Below are the code and all the weights of a small trained network. Each question names an input and a class and asks about switching units off, where a switched-off unit gives its printed mean instead of its output.

import numpy as np


def w(rows, s, z=0):
    codes = np.array(rows[::2]) - 128.0
    scale = np.full(codes.shape[1], s)
    scale[-1] = z or s
    return codes * scale


def f(y):
    return y / 2 * (1 + np.tanh(0.7978845608 * (y + 0.044715 * y**3)))


def log_softmax(a):
    a = a - a.max(-1, keepdims=True)
    return a - np.log(np.exp(a).sum(-1, keepdims=True))


def net(x, mask):
    res = np.array(x, float).reshape(1, 8) / 4 @ E
    y = f(res @ A[0][:, :-1].T + A[0][:, -1])
    res = res + np.where(mask, y, B[0][:, -1]) @ B[0][:, :-1]
    return log_softmax(res[-1] @ U[:, :-1].T + U[:, -1])


A, B = {}, {}
E = w([
[129,129,128],'x0',
[130,1,176],'x1',
[47,155,205],'x2',
[127,128,129],'x3',
[128,129,129],'x4',
[42,105,57],'x5',
[128,128,128],'x6',
[128,129,129],'x7',
],0.0083)
A[0] = w([
[203,99,40,251],'neuron 1',
[123,7,168,184],'neuron 2',
[75,136,102,145],'neuron 3',
[105,75,133,128],'neuron 4',
[62,153,194,196],'neuron 5',
[107,134,61,172],'neuron 6',
[194,92,228,151],'neuron 7',
[140,37,134,158],'neuron 8',
[226,137,123,167],'neuron 9',
[95,139,122,171],'neuron 10',
[111,93,173,129],'neuron 11',
[130,122,114,133],'neuron 12',
[214,170,214,253],'neuron 13',
],0.019,0.0073)
B[0] = w([
[239,112,212,222],'neuron 1',
[83,29,142,252],'neuron 2',
[148,120,74,164],'neuron 3',
[131,86,116,167],'neuron 4',
[95,136,48,210],'neuron 5',
[192,122,118,169],'neuron 6',
[30,118,179,221],'neuron 7',
[100,70,186,210],'neuron 8',
[120,163,208,195],'neuron 9',
[140,131,90,156],'neuron 10',
[93,104,108,168],'neuron 11',
[138,121,132,131],'neuron 12',
[68,255,157,248],'neuron 13',
],0.045,0.015)
U = w([
[167,227,205,107],'0',
[90,253,92,107],'1',
[95,108,254,94],'2',
[11,124,142,48],'3',
[245,127,129,167],'4',
[153,149,27,254],'5',
[175,21,174,100],'6',
[94,30,65,78],'7',
],0.0048,0.0072)

Each question gives the input, the list of numbers given to net, and the class t.
The units are the neurons (one row each of A and B). Each row of codes is followed by its name. A weight is (code - 128) times the scale printed after its matrix; where a second scale follows, it is the last column's (A, B and U).
mask holds one flag per neuron, in row order. A switched-off neuron (its flag False) gives its mean, the last column of its row in B, instead of its output. The means were averaged over made-up inputs and are rounded, as every weight is.
A unit's drop is (log p(t) with every unit on - log p(t) with that unit switched off) / (log p(t) with every unit on - log p(t) with every unit switched off).
The circuit of an input: a set's keep is (log p(t) with only the set's units on - log p(t) with every unit switched off) / (log p(t) with every unit on - log p(t) with every unit switched off). Starting from the 12 units with the biggest drops (on a tie, the unit counted first), units are removed one at a time, each time the one whose removal leaves the highest keep (on an exact tie, the one counted first), for as long as the keep stays at least 0.8.
circuit, biggest first: the units of the circuit, biggest drop first
most important unit: the unit with the biggest drop
top k neurons: the k neurons with the biggest drops, biggest first
drop of u: that unit's drop, to one decimal
input [2,8,2,0,-4,-1,-3,8], class 3: most important unit => neuron 1
input [4,3,2,3,-7,1,7,-1], class 7: circuit, biggest first => neuron 13; neuron 1
input [-7,2,2,-8,-8,5,0,3], class 7: top 2 neurons => neuron 1; neuron 13
input [0,-4,4,-5,-4,4,-1,7], class 5: top 2 neurons => neuron 13; neuron 2
input [-8,-2,1,5,1,-7,-3,2], class 1: top 3 neurons => neuron 1; neuron 13; neuron 2
input [-6,3,-6,-5,1,1,3,8], class 6: top 3 neurons => neuron 13; neuron 7; neuron 1
input [-5,-2,-5,7,5,2,1,0], class 4: top 2 neurons => neuron 13; neuron 2
input [-7,3,1,-6,-6,-6,-8,-2], class 3: top 2 neurons => neuron 1; neuron 13
input [-1,0,-7,5,-5,-4,1,1], class 0: top 2 neurons => neuron 2; neuron 13
input [-8,4,2,-5,-2,-5,-4,0], class 3: drop of neuron 1 => 0.3
input [-2,-3,-6,-8,-1,7,6,-5], class 4: drop of neuron 6 => 0.0
input [5,5,-4,0,5,2,-4,-2], class 6: drop of neuron 13 => 0.5
